Here is a tiny trained network, its code and every weight. The questions are about switching its units off for an input and a class, where a switched-off unit gives its printed mean instead of its output.

import numpy as np


def w(rows, s, z=0):
    codes = np.array(rows[::2]) - 128.0
    scale = np.full(codes.shape[1], s)
    scale[-1] = z or s
    return codes * scale


def f(y):
    return np.maximum(y, 0)


def log_softmax(a):
    a = a - a.max(-1, keepdims=True)
    return a - np.log(np.exp(a).sum(-1, keepdims=True))


def net(x, mask):
    res = np.array(x, float).reshape(1, 8) / 4 @ E
    y = f(res @ A[0][:, :-1].T + A[0][:, -1])
    res = res + np.where(mask, y, B[0][:, -1]) @ B[0][:, :-1]
    return log_softmax(res[-1] @ U[:, :-1].T + U[:, -1])


A, B = {}, {}
E = w([
[37,12,116,32,209,126,63,147,76,180],'x0',
[254,45,196,135,171,139,81,175,178,121],'x1',
[172,175,91,58,62,245,5,85,93,108],'x2',
[180,180,32,145,157,158,163,234,61,199],'x3',
[125,121,120,133,130,132,129,126,130,124],'x4',
[130,125,128,135,125,128,119,127,132,133],'x5',
[74,198,178,193,208,106,34,190,79,40],'x6',
[125,127,127,126,124,130,132,136,134,124],'x7',
],0.0072)
A[0] = w([
[156,79,163,184,199,44,176,175,176,149,28],'N1',
[160,205,31,149,148,108,129,172,72,145,69],'N2',
[99,111,190,105,108,114,101,75,198,55,28],'N3',
[82,196,158,162,217,148,74,153,95,56,10],'N4',
[46,139,106,185,126,60,197,133,110,166,150],'N5',
[43,113,109,139,74,120,109,33,151,60,134],'N6',
[163,117,122,106,71,183,19,110,120,108,41],'N7',
[173,103,164,155,195,106,55,182,137,67,128],'N8',
[85,113,196,95,150,133,111,58,145,93,136],'N9',
[219,80,194,115,128,220,59,163,155,98,107],'N10',
[138,167,162,176,134,125,85,173,105,76,99],'N11',
[195,189,167,168,65,136,153,121,147,43,17],'N12',
[1,235,65,125,117,118,120,108,56,111,126],'N13',
[108,55,83,96,76,122,149,91,107,213,139],'N14',
[98,192,142,79,97,187,94,118,77,117,108],'N15',
[117,156,53,109,140,140,117,226,61,183,49],'N16',
[204,147,51,108,103,182,59,132,101,120,146],'N17',
[230,95,118,136,171,135,116,208,138,130,124],'N18',
[183,80,145,77,88,138,174,102,140,180,2],'N19',
[92,191,69,87,79,186,99,81,91,102,64],'N20',
[145,174,30,152,115,181,172,188,92,160,169],'N21',
[76,140,175,155,182,92,53,183,57,75,86],'N22',
[78,65,105,62,180,123,83,137,87,160,44],'N23',
[214,201,121,173,59,136,157,118,185,88,82],'N24',
[62,13,101,12,207,137,50,145,81,153,52],'N25',
],0.0074,0.0039)
B[0] = w([
[48,98,150,105,146,164,198,233,39,48,212],'N1',
[126,92,161,135,96,79,77,85,104,143,218],'N2',
[181,102,162,84,60,46,76,107,43,230,182],'N3',
[193,154,50,75,12,151,194,145,134,140,211],'N4',
[69,104,177,130,152,168,160,203,120,44,223],'N5',
[144,87,197,77,132,68,80,97,99,164,199],'N6',
[73,73,123,143,106,114,218,228,45,84,203],'N7',
[149,153,128,86,116,224,144,62,196,143,210],'N8',
[124,69,138,135,78,74,108,100,65,144,190],'N9',
[35,78,199,96,217,185,144,150,157,47,215],'N10',
[168,129,101,104,66,133,149,92,135,171,194],'N11',
[134,184,68,228,193,80,94,106,94,146,203],'N12',
[108,168,156,66,157,200,131,76,255,114,255],'N13',
[158,168,86,100,94,216,148,113,188,82,196],'N14',
[97,105,151,163,170,138,182,181,94,115,202],'N15',
[154,60,204,111,80,45,60,88,77,166,209],'N16',
[71,98,134,131,136,149,196,202,100,100,230],'N17',
[121,80,203,79,140,101,44,63,158,142,199],'N18',
[207,173,65,77,5,187,167,112,181,170,169],'N19',
[51,88,172,126,168,149,190,192,102,53,211],'N20',
[143,84,188,87,86,52,65,66,102,153,244],'N21',
[194,146,72,95,48,168,187,117,166,148,224],'N22',
[130,203,68,209,165,111,122,112,110,125,194],'N23',
[120,190,49,213,201,103,103,113,121,118,229],'N24',
[150,210,30,220,202,83,94,100,84,138,241],'N25',
],0.0072,0.0094)
U = w([
[52,75,132,132,139,114,226,227,64,94,15],'0',
[143,198,1,246,193,55,73,84,103,146,68],'1',
[163,57,192,88,61,12,19,75,74,176,22],'2',
[199,134,28,70,36,200,184,98,205,154,2],'3',
[85,110,174,73,191,169,106,94,193,110,249],'4',
],0.01,0.008)

Each question gives the input, the list of numbers given to net, and the class t.
The units are the neurons (one row each of A and B). Each row of codes is followed by its name. A weight is (code - 128) times the scale printed after its matrix; where a second scale follows, it is the last column's (A, B and U).
mask holds one flag per neuron, in row order. A switched-off neuron (its flag False) gives its mean, the last column of its row in B, instead of its output. The means were averaged over made-up inputs and are rounded, as every weight is.
A unit's drop is (log p(t) with every unit on - log p(t) with that unit switched off) / (log p(t) with every unit on - log p(t) with every unit switched off).
The circuit of an input: a set's keep is (log p(t) with only the set's units on - log p(t) with every unit switched off) / (log p(t) with every unit on - log p(t) with every unit switched off). Starting from the 12 units with the biggest drops (on a tie, the unit counted first), units are removed one at a time, each time the one whose removal leaves the highest keep (on an exact tie, the one counted first), for as long as the keep stays at least 0.8.
units of the circuit, in order: the units of the circuit, biggest drop first
unit that matters most: the unit with the biggest drop
k most important neurons: the k neurons with the biggest drops, biggest first
drop of u: that unit's drop, to one decimal
input [8,5,7,0,-1,-5,5,-2], class 1: unit that matters most	N25
input [-1,8,0,2,6,3,-7,-1], class 4: 3 most important neurons	(N10 N18 N4)
input [0,-3,3,-6,-2,1,5,-4], class 2: 3 most important neurons	(N6 N3 N9)
input [7,0,-6,7,-2,1,8,3], class 3: 2 most important neurons	(N22 N4)
input [-5,7,6,2,-3,-1,-4,1], class 4: 3 most important neurons	(N10 N18 N1)
input [6,2,7,0,-7,5,8,-2], class 3: 4 most important neurons	(N22 N4 N8 N1)
input [0,-6,2,0,0,0,7,-4], class 3: units of the circuit, in order	(N4 N22)
input [-1,-6,7,2,-3,1,6,-3], class 0: 2 most important neurons	(N20 N15)
input [-6,2,-5,7,-6,-4,-4,-1], class 2: 2 most important neurons	(N21 N25)
input [-8,5,5,-8,-1,5,-1,4], class 1: 2 most important neurons	(N24 N12)
input [6,-2,-2,-6,5,-4,-3,-7], class 1: 4 most important neurons	(N25 N23 N21 N16)
input [-7,6,-4,-5,-4,4,3,5], class 1: 3 most important neurons	(N12 N24 N13)
input [5,-1,-4,-5,1,-3,0,3], class 1: units of the circuit, in order	(N25 N23)
input [1,5,6,-2,-4,4,4,-8], class 0: units of the circuit, in order	(N7)
input [-3,-8,-6,-3,-8,2,8,5], class 3: 3 most important neurons	(N4 N22 N13)
input [-1,6,-5,3,6,-5,-2,-7], class 4: 4 most important neurons	(N18 N7 N17 N20)
input [6,-7,-4,4,5,-4,-3,-6], class 4: 4 most important neurons	(N13 N5 N24 N12)
input [-1,8,3,6,-6,-1,-1,-7], class 4: drop of N3	0.4
input [-6,5,1,1,5,0,-1,-4], class 1: drop of N24	0.5
input [-7,0,-2,-2,3,-4,6,-3], class 1: units of the circuit, in order	(N12)
input [3,2,5,6,0,7,6,-3], class 2: drop of N1	0.4
